Here is a tiny trained network, its code and every weight. The questions are about switching its units off for an input and a target symbol, where a switched-off unit gives its printed mean instead of its output.

import numpy as np


def w(rows, s, z=0):
    codes = np.array(rows[::2]) - 128.0
    scale = np.full(codes.shape[1], s)
    scale[-1] = z or s
    return codes * scale


def f(y):
    return np.maximum(y, 0)


def softmax(a):
    e = np.exp(a - a.max(-1, keepdims=True))
    return e / e.sum(-1, keepdims=True)


def log_softmax(a):
    a = a - a.max(-1, keepdims=True)
    return a - np.log(np.exp(a).sum(-1, keepdims=True))


def net(x, mask):
    ids = ['ΓΘΞΣΩαδμπτψ'.index(c) for c in x.split()]
    T = len(ids)
    res = E[ids] + P[:T]
    u = 0
    for l in range(3):
        q, k, v = (res @ M[l].T for M in (Q, K, V))
        z = softmax(np.where(np.tri(T) > 0, q @ k.T / 3**0.5, -1e9)) @ v
        res = res + np.where(mask[u], z, O[l][:, -1]) @ O[l][:, :-1]
        u += 1
        y = f(res @ A[l][:, :-1].T + A[l][:, -1])
        res = res + np.where(mask[u : u + 8], y, B[l][:, -1]) @ B[l][:, :-1]
        u += 8
    return log_softmax(res[-1] @ U[:, :-1].T + U[:, -1])


Q, K, V, O, A, B = {}, {}, {}, {}, {}, {}
E = w([
[106,131,141,100,111,100],'Γ',
[70,152,139,49,142,131],'Θ',
[112,135,34,200,118,195],'Ξ',
[75,134,179,234,141,81],'Σ',
[164,195,168,142,146,122],'Ω',
[236,75,93,127,191,143],'α',
[37,36,141,133,130,149],'δ',
[91,44,109,143,122,67],'μ',
[162,63,73,45,115,140],'π',
[151,130,209,123,83,208],'τ',
[118,73,80,101,254,117],'ψ',
],0.021)
P = w([
[93,26,176,166,157,150],'0',
[126,4,124,109,189,124],'1',
[153,18,130,134,176,152],'2',
[132,20,126,126,183,152],'3',
[143,18,118,135,188,148],'4',
[131,26,119,130,199,149],'5',
[115,27,110,129,205,154],'6',
[102,26,108,128,202,148],'7',
],0.0037)
Q[0] = w([
[115,150,169,58,130,74],'L0H0',
[197,161,82,142,153,186],'L0H0',
[141,249,145,128,27,188],'L0H0',
],0.011)
K[0] = w([
[119,158,114,103,119,119],'L0H0',
[183,98,142,120,167,133],'L0H0',
[154,123,248,79,137,99],'L0H0',
],0.015)
V[0] = w([
[135,171,78,155,137,202],'L0H0',
[94,125,219,88,130,58],'L0H0',
[91,168,27,162,2,77],'L0H0',
],0.0052)
O[0] = w([
[130,197,103,136,191,202,137],'L0H0',
[167,160,136,113,176,96,69],'L0H0',
[159,141,10,92,145,151,2],'L0H0',
],0.012,0.003)
A[0] = w([
[182,81,83,160,6,150,241],'L0N0',
[167,96,86,116,200,160,21],'L0N1',
[164,195,161,50,110,22,160],'L0N2',
[101,124,110,156,85,2,131],'L0N3',
[80,66,116,178,115,34,137],'L0N4',
[150,38,148,110,164,184,162],'L0N5',
[207,154,205,121,90,130,255],'L0N6',
[144,63,120,179,122,156,179],'L0N7',
],0.0084,0.0029)
B[0] = w([
[122,146,184,2,153,84,189],'L0N0',
[79,182,125,152,121,74,174],'L0N1',
[69,203,165,126,130,126,160],'L0N2',
[154,176,95,200,94,64,194],'L0N3',
[67,97,107,118,31,162,253],'L0N4',
[113,126,140,129,195,131,254],'L0N5',
[137,179,60,96,66,179,207],'L0N6',
[145,69,188,116,112,146,228],'L0N7',
],0.0096,0.0079)
Q[1] = w([
[191,116,176,163,109,112],'L1H0',
[136,114,9,155,99,105],'L1H0',
[56,121,157,142,152,196],'L1H0',
],0.012)
K[1] = w([
[184,110,188,173,106,153],'L1H0',
[72,122,221,108,76,42],'L1H0',
[65,112,2,140,178,166],'L1H0',
],0.0072)
V[1] = w([
[138,125,111,118,46,101],'L1H0',
[81,118,2,154,191,166],'L1H0',
[100,217,218,159,195,166],'L1H0',
],0.0039)
O[1] = w([
[149,115,132,210,127,185,3],'L1H0',
[254,146,222,164,19,9,46],'L1H0',
[47,124,141,117,81,74,221],'L1H0',
],0.0066,0.00055)
A[1] = w([
[212,182,157,147,210,39,165],'L1N0',
[42,87,147,147,96,67,23],'L1N1',
[173,127,76,159,138,79,31],'L1N2',
[154,251,188,72,136,71,93],'L1N3',
[98,190,53,67,179,17,1],'L1N4',
[211,84,88,2,182,83,149],'L1N5',
[110,171,186,52,146,154,128],'L1N6',
[102,91,149,4,207,103,66],'L1N7',
],0.0076,0.0042)
B[1] = w([
[56,8,113,79,2,167,147],'L1N0',
[184,112,46,104,155,146,255],'L1N1',
[113,118,129,154,156,84,130],'L1N2',
[143,124,100,172,236,148,182],'L1N3',
[149,109,221,32,115,139,161],'L1N4',
[117,141,175,232,56,177,188],'L1N5',
[95,170,157,138,124,62,225],'L1N6',
[15,71,107,170,145,229,245],'L1N7',
],0.0076,0.0086)
Q[2] = w([
[89,172,115,151,1,238],'L2H0',
[128,164,226,171,183,239],'L2H0',
[77,183,105,104,74,90],'L2H0',
],0.0068)
K[2] = w([
[254,161,156,109,46,188],'L2H0',
[151,158,153,109,195,214],'L2H0',
[108,218,94,132,91,118],'L2H0',
],0.009)
V[2] = w([
[138,102,118,162,176,143],'L2H0',
[74,168,103,33,93,81],'L2H0',
[166,114,253,167,153,120],'L2H0',
],0.0051)
O[2] = w([
[55,152,60,9,150,103,160],'L2H0',
[113,137,113,80,150,123,139],'L2H0',
[115,108,154,142,168,163,3],'L2H0',
],0.015,0.00054)
A[2] = w([
[129,195,195,138,213,184,172],'L2N0',
[80,161,95,118,78,191,96],'L2N1',
[237,164,42,157,153,107,215],'L2N2',
[162,219,75,45,63,110,213],'L2N3',
[231,100,36,65,90,92,78],'L2N4',
[129,2,60,82,121,168,4],'L2N5',
[8,35,106,54,131,74,246],'L2N6',
[81,86,116,48,125,155,253],'L2N7',
],0.007,0.0049)
B[2] = w([
[135,36,4,40,174,137,170],'L2N0',
[54,130,108,71,87,59,163],'L2N1',
[95,86,189,136,189,128,138],'L2N2',
[96,254,113,71,116,86,142],'L2N3',
[162,85,146,123,218,64,139],'L2N4',
[157,238,89,93,106,223,184],'L2N5',
[186,154,151,179,160,112,253],'L2N6',
[179,150,161,126,85,70,212],'L2N7',
],0.0087,0.021)
U = w([
[93,160,5,122,182,163,3],'Γ',
[210,92,59,106,138,85,73],'Θ',
[81,216,134,103,103,75,25],'Ξ',
[79,95,80,187,128,94,198],'Σ',
[91,102,146,114,211,55,155],'Ω',
[42,180,198,152,127,180,47],'α',
[139,208,171,194,221,142,176],'δ',
[175,178,62,129,95,209,98],'μ',
[115,69,113,32,80,132,180],'π',
[168,37,111,140,200,186,216],'τ',
[170,96,255,123,131,65,192],'ψ',
],0.0072,0.0037)

Each question gives the input, a string of symbols that net reads in full, and the target symbol t.
The units are the heads (3 rows each of Q, K, V and O) and the neurons (one row each of A and B). Each row of codes is followed by its name. A weight is (code - 128) times the scale printed after its matrix; where a second scale follows, it is the last column's (O, A, B and U).
mask holds one flag per unit, layer by layer, with each layer's heads first. A switched-off unit (its flag False) gives its mean, the last column of its rows in O or B, instead of its output. The means were averaged over made-up inputs and are rounded, as every weight is.
A unit's drop is (log p(t) with every unit on - log p(t) with that unit switched off) / (log p(t) with every unit on - log p(t) with every unit switched off).
The circuit of an input: a set's keep is (log p(t) with only the set's units on - log p(t) with every unit switched off) / (log p(t) with every unit on - log p(t) with every unit switched off). Starting from the 12 units with the biggest drops (on a tie, the unit counted first), units are removed one at a time, each time the one whose removal leaves the highest keep (on an exact tie, the one counted first), for as long as the keep stays at least 0.8.
units of the circuit, in order: the units of the circuit, biggest drop first
most important unit: the unit with the biggest drop
top k neurons: the k neurons with the biggest drops, biggest first
k most important neurons of layer l: the k neurons of layer l with the biggest drops, biggest first
drop of u: that unit's drop, to one decimal
input π Ξ Γ δ, target δ: top 2 neurons -> (L2N6 L0N4)
input Ξ Ξ α Γ Ξ δ ψ τ, target ψ: top 4 neurons -> (L0N0 L1N7 L2N5 L1N6)
input Ξ Γ τ ψ Θ τ π, target τ: units of the circuit, in order -> (L2H0 L1H0)
input Γ Γ δ Θ Ξ τ, target τ: top 4 neurons -> (L0N4 L2N0 L1N1 L1N7)
input α Σ Ξ π τ ψ Σ τ, target ψ: units of the circuit, in order -> (L1H0)
input τ τ μ τ τ τ, target π: units of the circuit, in order -> (L0N6 L2N6 L2N1)
input Σ ψ τ α Ξ π ψ Θ, target ψ: 3 most important neurons of layer 0 -> (L0N4 L0N6 L0N5)
input τ π Σ Γ π Γ τ Ξ, target τ: 3 most important neurons of layer 1 -> (L1N1 L1N6 L1N0)
input Θ Ω α Σ Ξ μ, target μ: units of the circuit, in order -> (L2N5 L0H0)
input Γ τ τ π Ω, target Γ: top 2 neurons -> (L2N0 L0N6)
input Ξ α τ ψ ψ Σ δ, target ψ: units of the circuit, in order -> (L1H0 L2N0)
input τ Ω Ξ, target τ: 2 most important neurons of layer 0 -> (L0N6 L0N4)
input Ω Ξ δ Θ ψ μ, target ψ: top 2 neurons -> (L0N1 L2N0)
input ψ π Ξ Ξ, target ψ: most important unit -> L0N0
input Ξ μ Ξ τ Γ τ Ω, target τ: top 2 neurons -> (L1N3 L2N0)
input Ξ ψ Σ Σ, target ψ: top 2 neurons -> (L1N7 L2N5)
input Ω ψ Σ Σ δ, target μ: top 4 neurons -> (L2N5 L1N1 L0N4 L1N6)
input τ Ξ Σ Σ δ δ ψ, target ψ: top 2 neurons -> (L0N1 L1N4)
input Ξ π π μ Θ τ, target τ: top 2 neurons -> (L2N0 L0N6)
input Ξ τ Σ, target τ: most important neuron of layer 2 -> (L2N7)
input Ω ψ τ Σ μ Γ Θ Γ, target Ξ: 4 most important neurons of layer 0 -> (L0N2 L0N4 L0N5 L0N3)
input ψ Ω Ω Σ π μ, target Θ: top 3 neurons -> (L2N4 L1N1 L0N3)
input ψ Σ Γ Ω ψ Ω, target Γ: 3 most important neurons of layer 0 -> (L0N6 L0N4 L0N2)
input ψ μ Ξ μ, target μ: top 3 neurons -> (L2N5 L1N6 L0N0)
input ψ ψ α Ω Σ Ξ ψ α, target ψ: 2 most important neurons of layer 0 -> (L0N1 L0N5)
input Θ δ Ξ μ Ω ψ μ, target ψ: 3 most important neurons of layer 0 -> (L0N1 L0N0 L0N3)
input Θ ψ α Ξ δ, target δ: drop of L0H0 -> 0.4
input Σ Ξ Σ ψ μ Σ, target ψ: most important unit -> L1H0
input α Σ Σ, target Σ: drop of L0N3 -> 0.3
